Below is a small trained network, with its code and all its weights. Each question gives an input and a class and asks what happens when units are switched off, that is, made to give their printed mean instead of their output.

import numpy as np


def w(rows, s, z=0):
    codes = np.array(rows[::2]) - 128.0
    scale = np.full(codes.shape[1], s)
    scale[-1] = z or s
    return codes * scale


def norm(h):
    return h / np.sqrt((h * h).mean(-1, keepdims=True) + 1e-5)


def f(y):
    return np.maximum(y, 0)


def log_softmax(a):
    a = a - a.max(-1, keepdims=True)
    return a - np.log(np.exp(a).sum(-1, keepdims=True))


def net(x, mask):
    res = np.array(x, float).reshape(1, 4) / 4 @ E
    u = 0
    for l in range(3):
        y = f(norm(res) @ A[l][:, :-1].T + A[l][:, -1])
        res = res + np.where(mask[u : u + 12], y, B[l][:, -1]) @ B[l][:, :-1]
        u += 12
    return log_softmax(norm(res)[-1] @ U[:, :-1].T + U[:, -1])


A, B = {}, {}
E = w([
[141,113,124,150,76,207,126,113,50],'x0',
[2,162,130,78,100,133,106,192,115],'x1',
[131,193,131,22,129,157,41,90,130],'x2',
[125,129,128,127,134,131,128,125,127],'x3',
],0.0016)
A[0] = w([
[83,81,170,135,33,213,135,110,3,79],'0.n0',
[193,42,73,202,119,78,229,84,116,143],'0.n1',
[136,146,34,86,142,67,112,112,137,81],'0.n2',
[189,116,131,101,173,156,87,73,147,6],'0.n3',
[151,112,194,90,168,91,58,102,206,78],'0.n4',
[33,164,60,150,78,135,171,229,123,90],'0.n5',
[230,55,122,168,173,92,159,48,146,147],'0.n6',
[71,76,183,142,73,166,153,156,86,34],'0.n7',
[173,110,94,180,115,155,160,112,78,26],'0.n8',
[224,192,148,69,173,170,18,59,165,99],'0.n9',
[125,53,126,203,66,184,175,127,43,68],'0.n10',
[202,121,60,157,38,246,140,86,6,94],'0.n11',
],0.0019,0.0025)
B[0] = w([
[141,214,10,165,148,161,161,170,136,196],'0.n0',
[132,154,182,126,153,204,73,188,172,253],'0.n1',
[140,119,119,173,111,151,200,139,138,143],'0.n2',
[34,147,90,102,146,54,135,170,114,138],'0.n3',
[192,150,121,120,86,144,184,162,125,165],'0.n4',
[149,79,121,159,134,61,193,61,92,194],'0.n5',
[140,173,153,120,131,207,108,191,166,239],'0.n6',
[135,195,56,146,133,111,197,194,138,149],'0.n7',
[192,84,225,111,85,192,177,181,108,146],'0.n8',
[160,108,43,79,144,46,200,88,102,208],'0.n9',
[185,165,127,90,100,93,203,174,94,195],'0.n10',
[94,40,254,94,91,90,115,95,137,219],'0.n11',
],0.0023,0.0025)
A[1] = w([
[109,169,103,67,114,135,63,83,122,124],'1.n0',
[98,166,135,53,106,118,70,84,112,126],'1.n1',
[174,95,124,192,116,109,211,168,165,123],'1.n2',
[234,109,178,141,167,158,88,56,161,148],'1.n3',
[65,117,196,136,109,182,80,177,135,99],'1.n4',
[81,159,48,149,128,230,48,118,96,61],'1.n5',
[57,73,138,171,120,77,163,162,109,111],'1.n6',
[124,1,98,143,112,41,121,83,98,3],'1.n7',
[67,167,142,81,88,152,93,150,143,117],'1.n8',
[137,123,112,108,95,185,73,39,56,102],'1.n9',
[54,44,176,155,159,32,148,124,145,84],'1.n10',
[31,176,103,90,105,127,103,169,109,111],'1.n11',
],0.0026,0.0037)
B[1] = w([
[159,121,138,192,141,152,145,170,149,193],'1.n0',
[141,114,156,199,148,161,136,173,168,202],'1.n1',
[100,164,132,82,131,168,74,138,124,252],'1.n2',
[30,125,91,104,97,67,151,136,94,237],'1.n3',
[224,86,125,171,126,128,143,93,120,152],'1.n4',
[253,72,218,129,51,207,193,166,63,144],'1.n5',
[96,130,92,55,121,74,129,64,125,195],'1.n6',
[49,118,157,53,130,31,57,82,170,129],'1.n7',
[191,124,127,182,152,137,146,134,146,180],'1.n8',
[90,58,180,108,57,94,129,88,78,168],'1.n9',
[157,67,213,70,122,133,25,60,129,175],'1.n10',
[168,100,176,168,143,162,156,174,160,206],'1.n11',
],0.003,0.0024)
A[2] = w([
[113,163,131,163,180,152,71,157,183,9],'2.n0',
[165,127,89,91,117,92,145,71,133,171],'2.n1',
[79,168,103,137,211,45,107,160,197,132],'2.n2',
[61,54,170,104,111,71,81,29,100,62],'2.n3',
[139,168,3,120,157,53,111,44,123,13],'2.n4',
[81,69,153,89,82,69,71,18,84,26],'2.n5',
[133,148,126,115,179,106,124,145,202,152],'2.n6',
[131,98,168,168,84,175,128,117,75,56],'2.n7',
[55,159,10,188,123,72,139,100,63,6],'2.n8',
[52,190,2,163,91,125,177,119,45,27],'2.n9',
[100,133,132,225,140,146,145,185,118,101],'2.n10',
[116,172,138,171,201,136,87,156,185,24],'2.n11',
],0.0035,0.0021)
B[2] = w([
[132,33,77,190,200,77,215,174,220,174],'2.n0',
[81,145,143,125,149,127,96,102,113,185],'2.n1',
[163,131,189,112,61,217,85,103,63,253],'2.n2',
[19,41,223,12,40,56,42,17,154,208],'2.n3',
[215,238,67,76,200,175,50,76,44,162],'2.n4',
[2,14,209,58,80,42,126,61,245,200],'2.n5',
[119,128,64,154,178,83,152,115,136,241],'2.n6',
[143,161,140,175,134,153,60,154,118,192],'2.n7',
[188,178,147,166,58,227,138,176,53,148],'2.n8',
[9,245,41,172,99,21,206,154,136,170],'2.n9',
[126,123,112,70,121,97,94,51,121,215],'2.n10',
[100,52,60,159,186,52,217,155,209,190],'2.n11',
],0.004,0.0029)
U = w([
[169,11,27,245,249,17,246,243,253,223],'0',
[6,4,249,5,7,2,11,5,122,129],'1',
[251,78,252,249,5,252,49,251,6,204],'2',
[2,247,6,247,2,15,252,250,3,34],'3',
[249,253,8,7,248,94,5,8,15,2],'4',
],0.0047,0.0022)

Each question gives the input, the list of numbers given to net, and the class t.
The units are the neurons (one row each of A and B). Each row of codes is followed by its name. A weight is (code - 128) times the scale printed after its matrix; where a second scale follows, it is the last column's (A, B and U).
mask holds one flag per neuron, layer by layer. A switched-off neuron (its flag False) gives its mean, the last column of its row in B, instead of its output. The means were averaged over made-up inputs and are rounded, as every weight is.
A unit's drop is (log p(t) with every unit on - log p(t) with that unit switched off) / (log p(t) with every unit on - log p(t) with every unit switched off).
unit that matters most: the unit with the biggest drop
top k neurons: the k neurons with the biggest drops, biggest first
top k neurons in layer l: the k neurons of layer l with the biggest drops, biggest first
drop of u: that unit's drop, to one decimal
input [-8,1,-7,-2], class 1: top 3 neurons in layer 1	(1.n10; 1.n6; 1.n1)
input [-3,-4,1,4], class 4: top 2 neurons	(0.n9; 1.n3)
input [-6,0,7,-1], class 4: top 4 neurons	(0.n9; 0.n1; 0.n6; 2.n2)
input [1,5,-3,-3], class 3: unit that matters most	0.n11
input [8,-2,0,3], class 2: top 2 neurons	(0.n0; 0.n10)
input [-5,1,-7,8], class 1: top 4 neurons	(1.n10; 0.n0; 1.n6; 1.n1)
input [-1,-2,8,-2], class 4: top 2 neurons	(0.n9; 0.n11)
input [-8,1,3,1], class 0: top 3 neurons in layer 0	(0.n5; 0.n10; 0.n0)
input [4,5,0,8], class 3: top 4 neurons	(0.n1; 0.n5; 0.n6; 0.n7)
input [0,6,7,-6], class 0: top 2 neurons	(1.n1; 2.n2)
input [-8,0,1,-4], class 4: top 4 neurons	(0.n1; 0.n11; 1.n1; 1.n11)
input [-6,-6,1,-3], class 4: top 2 neurons	(1.n3; 0.n9)
input [0,-6,1,-3], class 4: top 2 neurons	(0.n6; 2.n5)
input [1,1,0,-6], class 3: unit that matters most	0.n0
input [-2,1,7,-2], class 0: top 2 neurons	(1.n1; 1.n0)
input [8,4,-3,-2], class 3: top 2 neurons	(2.n9; 0.n0)
input [7,-2,0,5], class 2: top 2 neurons in layer 0	(0.n0; 0.n10)
input [8,5,-7,4], class 3: drop of 2.n9	0.2
input [0,5,1,0], class 0: drop of 1.n11	0.1
input [-4,0,-3,7], class 0: drop of 2.n2	0.0
input [-3,-6,-1,8], class 0: unit that matters most	0.n6
